Here is a tiny trained network, its code and every weight. The questions are about switching its units off for an input and a target symbol, where a switched-off unit gives its printed mean instead of its output.

import numpy as np


def w(rows, s, z=0):
    codes = np.array(rows[::2]) - 128.0
    scale = np.full(codes.shape[1], s)
    scale[-1] = z or s
    return codes * scale


def norm(h):
    return h / np.sqrt((h * h).mean(-1, keepdims=True) + 1e-5)


def f(y):
    return np.maximum(y, 0)


def softmax(a):
    e = np.exp(a - a.max(-1, keepdims=True))
    return e / e.sum(-1, keepdims=True)


def log_softmax(a):
    a = a - a.max(-1, keepdims=True)
    return a - np.log(np.exp(a).sum(-1, keepdims=True))


def net(x, mask):
    ids = ['αβγδεζηλμξψ'.index(c) for c in x.split()]
    T = len(ids)
    res = E[ids] + P[:T]
    u = 0
    for l in range(2):
        r = norm(res)
        for j in range(3):
            rows = slice(2 * j, 2 * j + 2)
            q, k, v = (r @ M[l][rows].T for M in (Q, K, V))
            z = softmax(np.where(np.tri(T) > 0, q @ k.T / 2**0.5, -1e9)) @ v
            o = O[l][rows]
            res = res + np.where(mask[u + j], z, o[:, -1]) @ o[:, :-1]
        u += 3
        y = f(norm(res) @ A[l][:, :-1].T + A[l][:, -1])
        res = res + np.where(mask[u : u + 8], y, B[l][:, -1]) @ B[l][:, :-1]
        u += 8
    return log_softmax(norm(res)[-1] @ U[:, :-1].T + U[:, -1])


Q, K, V, O, A, B = {}, {}, {}, {}, {}, {}
E = w([
[121,72,145,149,80,185,211,149,189,168,156],'α',
[127,121,105,138,165,180,20,103,186,147,194],'β',
[147,35,200,66,126,99,111,106,150,152,95],'γ',
[5,73,104,127,168,177,138,139,116,90,67],'δ',
[84,149,177,74,189,174,81,99,197,131,120],'ε',
[114,126,228,189,102,203,105,110,79,97,68],'ζ',
[140,92,98,143,168,190,80,141,168,170,226],'η',
[91,133,131,156,85,104,134,14,173,95,185],'λ',
[139,141,129,78,184,219,189,86,79,154,168],'μ',
[165,142,158,142,153,126,163,129,231,52,102],'ξ',
[90,81,228,176,176,88,145,169,88,101,197],'ψ',
],0.024)
P = w([
[82,61,231,183,254,150,201,40,209,247,96],'0',
[111,75,163,187,192,134,146,76,186,201,113],'1',
[111,66,158,174,178,146,135,81,178,174,132],'2',
[115,70,154,160,163,150,133,93,171,154,137],'3',
[115,75,152,144,149,147,130,100,164,143,145],'4',
[116,80,142,137,137,142,126,109,155,128,150],'5',
[115,85,139,128,126,142,122,121,147,117,147],'6',
[117,93,131,120,107,146,122,125,142,112,150],'7',
[118,100,124,116,99,138,116,143,130,102,152],'8',
[126,110,120,113,88,143,110,155,129,92,154],'9',
[124,120,118,107,76,137,104,161,118,82,160],'10',
[128,124,112,98,74,139,101,168,119,64,168],'11',
[116,131,119,106,55,152,92,186,120,62,174],'12',
],0.018)
Q[0] = w([
[131,150,153,77,76,94,216,93,137,74,79],'L0H1',
[134,62,157,163,104,167,124,66,143,92,186],'L0H1',
[193,148,65,226,97,146,2,115,102,154,166],'L0H2',
[181,68,69,117,179,155,69,137,212,124,208],'L0H2',
[180,174,80,103,113,71,145,139,90,187,63],'L0H3',
[96,128,124,153,122,128,108,121,108,161,132],'L0H3',
],0.01)
K[0] = w([
[47,127,235,120,91,164,85,223,137,170,131],'L0H1',
[153,169,153,29,111,149,143,163,91,21,146],'L0H1',
[229,223,112,139,104,122,203,22,75,30,122],'L0H2',
[186,201,67,1,95,86,188,115,121,39,188],'L0H2',
[90,108,152,235,222,123,151,65,173,215,106],'L0H3',
[167,130,141,124,171,132,154,110,151,110,96],'L0H3',
],0.0093)
V[0] = w([
[254,147,161,103,165,120,188,124,99,101,61],'L0H1',
[91,140,154,130,126,129,181,130,155,72,120],'L0H1',
[62,141,100,81,55,43,133,51,175,138,210],'L0H2',
[129,98,132,103,136,96,110,214,241,83,156],'L0H2',
[110,203,112,82,159,167,189,88,24,206,157],'L0H3',
[203,48,103,64,107,39,90,95,54,230,68],'L0H3',
],0.0078)
O[0] = w([
[196,126,27,172,75,136,57,144,111,130,134,99],'L0H1',
[162,127,78,153,151,76,126,97,114,142,130,203],'L0H1',
[17,140,223,173,95,164,102,102,150,220,183,165],'L0H2',
[175,152,154,197,159,170,107,160,177,195,55,205],'L0H2',
[75,51,242,101,119,164,77,176,175,57,157,2],'L0H3',
[102,254,112,104,23,164,127,242,111,114,127,51],'L0H3',
],0.008,0.0036)
A[0] = w([
[157,178,86,73,200,180,97,124,158,184,123,50],'L0N1',
[99,75,103,166,181,68,170,59,170,140,73,15],'L0N2',
[137,168,92,98,107,161,110,52,169,92,240,73],'L0N3',
[73,185,174,254,177,178,78,113,96,154,39,1],'L0N4',
[165,101,71,108,150,165,73,126,134,114,173,62],'L0N5',
[85,166,167,191,177,47,99,170,62,172,157,91],'L0N6',
[95,206,213,115,165,108,126,144,181,39,105,89],'L0N7',
[93,210,183,110,113,168,238,124,98,161,61,37],'L0N8',
],0.0069,0.0061)
B[0] = w([
[131,144,156,180,216,146,111,153,123,127,105,175],'L0N1',
[119,134,151,83,80,117,142,180,120,123,94,254],'L0N2',
[126,115,113,175,131,156,67,178,158,148,111,238],'L0N3',
[133,124,207,140,121,198,126,157,123,201,2,165],'L0N4',
[145,150,94,132,165,69,108,162,165,141,134,173],'L0N5',
[161,127,144,189,78,25,147,143,32,96,103,162],'L0N6',
[177,125,63,163,140,111,124,100,118,129,87,150],'L0N7',
[144,103,132,165,145,123,90,149,120,104,105,150],'L0N8',
],0.0095,0.0036)
Q[1] = w([
[192,122,122,147,80,62,116,183,193,112,40],'L1H1',
[159,134,125,171,174,179,230,117,172,12,138],'L1H1',
[111,167,130,198,194,133,181,109,133,60,171],'L1H2',
[130,103,138,36,159,220,139,162,26,203,202],'L1H2',
[147,99,125,67,71,94,81,151,162,151,78],'L1H3',
[148,167,119,207,127,44,188,125,238,26,76],'L1H3',
],0.011)
K[1] = w([
[142,199,50,141,111,105,159,109,76,177,107],'L1H1',
[152,5,110,163,133,81,100,92,162,117,108],'L1H1',
[137,17,147,142,164,101,109,81,154,122,122],'L1H2',
[118,119,180,123,91,149,102,189,188,41,147],'L1H2',
[122,247,96,116,109,145,156,156,81,156,134],'L1H3',
[147,103,85,136,172,100,152,52,74,212,111],'L1H3',
],0.017)
V[1] = w([
[146,244,154,127,173,111,107,164,207,65,132],'L1H1',
[154,109,166,254,105,113,137,195,111,101,160],'L1H1',
[132,165,143,100,221,78,12,100,39,158,88],'L1H2',
[136,68,168,130,83,41,34,129,205,128,154],'L1H2',
[73,133,141,201,54,146,54,88,175,27,57],'L1H3',
[44,103,45,211,158,106,88,201,114,173,134],'L1H3',
],0.0099)
O[1] = w([
[172,142,104,140,247,112,63,48,169,131,148,1],'L1H1',
[165,65,183,185,153,80,163,119,103,122,144,117],'L1H1',
[68,202,168,141,136,156,14,116,24,118,142,97],'L1H2',
[159,158,118,105,40,2,98,110,159,116,115,200],'L1H2',
[101,68,146,168,144,107,150,22,120,114,19,100],'L1H3',
[21,51,87,146,107,114,113,125,147,110,185,87],'L1H3',
],0.0099,0.006)
A[1] = w([
[135,148,126,65,232,190,165,206,81,158,214,24],'L1N1',
[152,174,178,38,66,85,101,163,134,142,96,8],'L1N2',
[55,99,94,107,151,99,173,178,31,74,157,150],'L1N3',
[105,84,27,88,116,90,99,165,152,83,218,12],'L1N4',
[91,193,179,85,178,187,59,103,191,138,101,29],'L1N5',
[30,180,143,211,48,93,116,5,138,145,199,36],'L1N6',
[164,159,157,117,164,133,179,104,105,119,94,108],'L1N7',
[127,106,148,69,143,102,109,144,178,89,62,151],'L1N8',
],0.015,0.014)
B[1] = w([
[176,117,94,66,97,192,141,69,21,6,229,208],'L1N1',
[139,138,55,60,64,111,64,225,55,193,98,197],'L1N2',
[111,194,76,150,183,61,102,196,81,40,117,211],'L1N3',
[133,24,194,96,106,105,46,122,211,39,49,162],'L1N4',
[123,199,198,59,130,80,223,104,131,62,57,182],'L1N5',
[8,142,147,209,95,193,44,105,133,254,254,254],'L1N6',
[137,117,128,157,107,135,57,164,153,122,137,179],'L1N7',
[122,204,73,155,141,149,122,115,71,126,162,253],'L1N8',
],0.014,0.008)
U = w([
[54,159,131,168,95,136,79,95,133,179,190,188],'α',
[139,91,123,129,120,129,210,187,166,159,122,157],'β',
[159,129,123,79,121,176,138,119,80,74,206,160],'γ',
[159,108,204,141,159,2,129,172,63,154,180,55],'δ',
[162,106,178,197,95,199,98,136,71,135,49,6],'ε',
[108,187,195,61,143,99,138,96,143,134,93,184],'ζ',
[213,158,62,161,215,133,80,129,164,164,131,143],'η',
[109,126,60,144,42,58,155,25,115,110,98,40],'λ',
[106,74,126,71,108,107,40,162,198,79,97,139],'μ',
[24,107,25,116,201,181,142,167,117,125,78,71],'ξ',
[147,172,98,51,68,96,83,199,97,183,102,171],'ψ',
],0.0063,0.002)

Each question gives the input, a string of symbols that net reads in full, and the target symbol t.
The units are the heads (2 rows each of Q, K, V and O) and the neurons (one row each of A and B). Each row of codes is followed by its name. A weight is (code - 128) times the scale printed after its matrix; where a second scale follows, it is the last column's (O, A, B and U).
mask holds one flag per unit, layer by layer, with each layer's heads first. A switched-off unit (its flag False) gives its mean, the last column of its rows in O or B, instead of its output. The means were averaged over made-up inputs and are rounded, as every weight is.
A unit's drop is (log p(t) with every unit on - log p(t) with that unit switched off) / (log p(t) with every unit on - log p(t) with every unit switched off).
The circuit of an input: a set's keep is (log p(t) with only the set's units on - log p(t) with every unit switched off) / (log p(t) with every unit on - log p(t) with every unit switched off). Starting from the 12 units with the biggest drops (on a tie, the unit counted first), units are removed one at a time, each time the one whose removal leaves the highest keep (on an exact tie, the one counted first), for as long as the keep stays at least 0.8.
units of the circuit, in order: the units of the circuit, biggest drop first
top k neurons: the k neurons with the biggest drops, biggest first
top k neurons in layer l: the k neurons of layer l with the biggest drops, biggest first
drop when u is switched off: that unit's drop, to one decimal
input ζ γ δ β δ μ ξ η γ ξ, target μ: units of the circuit, in order	[L0H3, L1H3, L1N4]
input β γ ξ γ, target η: units of the circuit, in order	[L1H1, L0H3]
input η γ β η γ, target α: units of the circuit, in order	[L1H3, L0H3, L1H2, L1N6]
input γ γ γ ξ β δ η γ ξ, target α: units of the circuit, in order	[L0H3, L1H2, L1H3, L1N6]
input ζ ξ ε η η γ β γ γ γ β, target η: top neuron in layer 1	[L1N6]
input γ ψ α μ μ γ, target δ: units of the circuit, in order	[L0H3, L1H1, L0N6]
input λ η γ α δ γ, target β: units of the circuit, in order	[L1H2, L0H3]
input γ ζ η ξ γ ψ λ ψ γ ψ ξ, target ψ: units of the circuit, in order	[L1N2, L1H2]
input η μ λ ψ ζ ξ λ ξ, target λ: units of the circuit, in order	[L0H3, L1H3]
input δ λ γ, target ψ: units of the circuit, in order	[L0H3, L1N2]
input γ ε ε η γ β γ β, target ζ: top 2 neurons	[L1N5, L0N1]
input λ β μ ξ γ ξ α δ μ δ μ, target ξ: units of the circuit, in order	[L1H3, L0H3, L1N1, L1N3]
input μ β γ γ ζ ξ δ γ η μ λ γ, target μ: units of the circuit, in order	[L1H3, L0H3, L1N4]
input η ψ γ μ α η, target μ: units of the circuit, in order	[L1N4, L0H2]
input μ ξ γ γ γ γ μ, target η: top 3 neurons	[L0N2, L0N1, L1N6]
input ξ λ β η γ α μ ζ γ δ μ, target ε: units of the circuit, in order	[L0H3, L1H3, L0H2, L1N7]
input ε μ ψ λ λ ξ γ μ γ, target γ: top neuron in layer 1	[L1N1]
input γ μ ξ γ ξ, target ψ: units of the circuit, in order	[L0H3, L1H2, L1N2]
input γ γ μ δ ζ ξ λ μ μ λ δ λ μ, target λ: units of the circuit, in order	[L1H3, L1H2, L0H3]
input λ α ξ μ γ γ γ μ, target ψ: top 2 neurons in layer 0	[L0N1, L0N2]
input ψ ξ η β ξ, target μ: top 2 neurons	[L1N4, L0N2]
input γ γ β ψ ξ ψ λ λ ξ, target δ: top neuron in layer 0	[L0N2]
input β λ α ψ β γ μ μ λ λ δ η ζ, target ε: top 2 neurons	[L0N4, L1N6]
input γ ε δ β η γ μ λ λ δ γ λ γ, target λ: top 2 neurons	[L1N6, L1N8]
input γ μ ψ η μ ξ ψ μ, target η: top 2 neurons in layer 0	[L0N6, L0N2]
input ε β ε γ δ γ, target ξ: drop when L0H3 is switched off	0.6
input μ μ ζ γ μ μ γ, target γ: drop when L1H2 is switched off	1.3
input λ μ γ γ ξ λ δ μ ε δ ζ μ, target ζ: drop when L1N2 is switched off	0.0
input β λ α α μ ζ μ ψ δ η μ, target δ: drop when L1N1 is switched off	0.1
